Below are the code and all the weights of a small trained network. Each question names an input and a class and asks about switching units off, where a switched-off unit gives its printed mean instead of its output.

import numpy as np


def w(rows, s, z=0):
    codes = np.array(rows[::2]) - 128.0
    scale = np.full(codes.shape[1], s)
    scale[-1] = z or s
    return codes * scale


def norm(h):
    return h / np.sqrt((h * h).mean(-1, keepdims=True) + 1e-5)


def f(y):
    return np.maximum(y, 0)


def log_softmax(a):
    a = a - a.max(-1, keepdims=True)
    return a - np.log(np.exp(a).sum(-1, keepdims=True))


def net(x, mask):
    res = np.array(x, float).reshape(1, 4) / 4 @ E
    u = 0
    for l in range(2):
        y = f(norm(res) @ A[l][:, :-1].T + A[l][:, -1])
        res = res + np.where(mask[u : u + 14], y, B[l][:, -1]) @ B[l][:, :-1]
        u += 14
    return log_softmax(norm(res)[-1] @ U[:, :-1].T + U[:, -1])


A, B = {}, {}
E = w([
[139,204,158,148],'x0',
[126,78,153,226],'x1',
[72,122,217,72],'x2',
[253,140,118,73],'x3',
],0.00069)
A[0] = w([
[86,151,240,95,38],'L0N1',
[122,22,211,176,120],'L0N2',
[226,117,163,122,126],'L0N3',
[63,35,103,178,3],'L0N4',
[235,104,190,85,104],'L0N5',
[109,195,15,90,58],'L0N6',
[170,38,87,84,42],'L0N7',
[222,101,5,183,225],'L0N8',
[134,228,197,151,112],'L0N9',
[147,141,35,92,102],'L0N10',
[115,169,19,81,68],'L0N11',
[117,137,119,196,110],'L0N12',
[202,233,171,115,3],'L0N13',
[170,35,67,75,39],'L0N14',
],0.0024,0.002)
B[0] = w([
[33,167,184,48,152],'L0N1',
[101,153,55,123,179],'L0N2',
[128,91,69,93,176],'L0N3',
[6,4,78,247,145],'L0N4',
[109,85,48,108,178],'L0N5',
[129,255,55,196,155],'L0N6',
[178,53,101,51,146],'L0N7',
[109,140,205,118,254],'L0N8',
[150,82,106,74,165],'L0N9',
[94,130,100,151,164],'L0N10',
[91,235,76,185,155],'L0N11',
[152,116,155,161,148],'L0N12',
[210,78,51,75,147],'L0N13',
[201,68,100,40,150],'L0N14',
],0.0035,0.0025)
A[1] = w([
[137,175,115,76,70],'L1N1',
[220,136,252,199,42],'L1N2',
[136,253,55,128,2],'L1N3',
[110,201,170,156,191],'L1N4',
[128,230,60,139,29],'L1N5',
[183,139,242,158,99],'L1N6',
[67,46,79,177,7],'L1N7',
[58,136,120,78,176],'L1N8',
[55,184,120,159,180],'L1N9',
[171,141,214,191,9],'L1N10',
[78,70,125,226,81],'L1N11',
[133,205,78,138,77],'L1N12',
[70,175,180,64,24],'L1N13',
[103,65,183,120,166],'L1N14',
],0.0039,0.0019)
B[1] = w([
[135,79,113,175,174],'L1N1',
[233,58,250,190,153],'L1N2',
[147,253,57,227,206],'L1N3',
[139,107,77,86,204],'L1N4',
[214,234,102,201,195],'L1N5',
[201,81,216,227,149],'L1N6',
[10,72,138,223,187],'L1N7',
[151,158,143,177,252],'L1N8',
[176,103,107,93,246],'L1N9',
[244,133,137,143,143],'L1N10',
[100,108,229,153,205],'L1N11',
[163,214,131,166,184],'L1N12',
[36,194,210,51,173],'L1N13',
[158,178,121,120,202],'L1N14',
],0.0044,0.0022)
U = w([
[250,11,19,6,178],'0',
[81,85,75,106,4],'1',
[3,201,246,4,240],'2',
[247,32,6,11,95],'3',
[232,253,14,207,252],'4',
[3,16,244,250,252],'5',
[239,20,247,239,144],'6',
[26,15,7,132,4],'7',
],0.0048,0.0045)

Each question gives the input, the list of numbers given to net, and the class t.
The units are the neurons (one row each of A and B). Each row of codes is followed by its name. A weight is (code - 128) times the scale printed after its matrix; where a second scale follows, it is the last column's (A, B and U).
mask holds one flag per neuron, layer by layer. A switched-off neuron (its flag False) gives its mean, the last column of its row in B, instead of its output. The means were averaged over made-up inputs and are rounded, as every weight is.
A unit's drop is (log p(t) with every unit on - log p(t) with that unit switched off) / (log p(t) with every unit on - log p(t) with every unit switched off).
The circuit of an input: a set's keep is (log p(t) with only the set's units on - log p(t) with every unit switched off) / (log p(t) with every unit on - log p(t) with every unit switched off). Starting from the 12 units with the biggest drops (on a tie, the unit counted first), units are removed one at a time, each time the one whose removal leaves the highest keep (on an exact tie, the one counted first), for as long as the keep stays at least 0.8.
circuit, biggest first: the units of the circuit, biggest drop first
most important unit: the unit with the biggest drop
k most important neurons: the k neurons with the biggest drops, biggest first
k most important neurons of layer l: the k neurons of layer l with the biggest drops, biggest first
drop when u is switched off: that unit's drop, to one decimal
input [-1,2,8,-6], class 2: circuit, biggest first	[L0N1; L1N13]
input [6,-1,7,5], class 3: most important unit	L0N13
input [-8,8,-2,5], class 0: 2 most important neurons of layer 0	[L0N14; L0N7]
input [-4,1,7,3], class 2: 2 most important neurons	[L0N1; L1N3]
input [-7,1,-5,0], class 5: circuit, biggest first	[L1N7; L0N8]
input [-5,-3,7,5], class 0: circuit, biggest first	[L0N8; L1N3]
input [6,5,-3,-5], class 6: 3 most important neurons	[L0N5; L0N12; L0N3]
input [7,0,6,3], class 2: 2 most important neurons	[L0N1; L1N13]
input [3,-1,3,2], class 3: 3 most important neurons	[L0N13; L0N8; L1N3]
input [1,2,-8,7], class 0: 2 most important neurons	[L0N3; L0N5]
input [4,-7,4,7], class 3: 3 most important neurons of layer 0	[L0N13; L0N6; L0N2]
input [-5,3,-8,-1], class 6: 3 most important neurons of layer 0	[L0N8; L0N5; L0N3]
input [2,-2,7,6], class 3: 2 most important neurons of layer 0	[L0N8; L0N5]
input [-6,2,3,1], class 5: circuit, biggest first	[L1N7]
input [0,2,-2,-1], class 5: 2 most important neurons of layer 0	[L0N4; L0N2]
input [-6,8,-8,3], class 6: 2 most important neurons of layer 0	[L0N8; L0N5]
input [7,-8,7,5], class 3: 2 most important neurons of layer 0	[L0N13; L0N8]
input [-4,7,5,6], class 7: 2 most important neurons of layer 0	[L0N2; L0N5]
input [-3,7,-7,-2], class 5: 2 most important neurons of layer 0	[L0N4; L0N2]
input [-2,-3,-4,-8], class 5: most important unit	L1N11
input [7,8,-4,7], class 6: drop when L0N8 is switched off	0.4
input [-2,7,-7,5], class 6: drop when L0N8 is switched off	0.6
input [4,3,3,-2], class 2: drop when L1N13 is switched off	0.5
input [0,5,-6,8], class 0: 2 most important neurons of layer 0	[L0N3; L0N5]
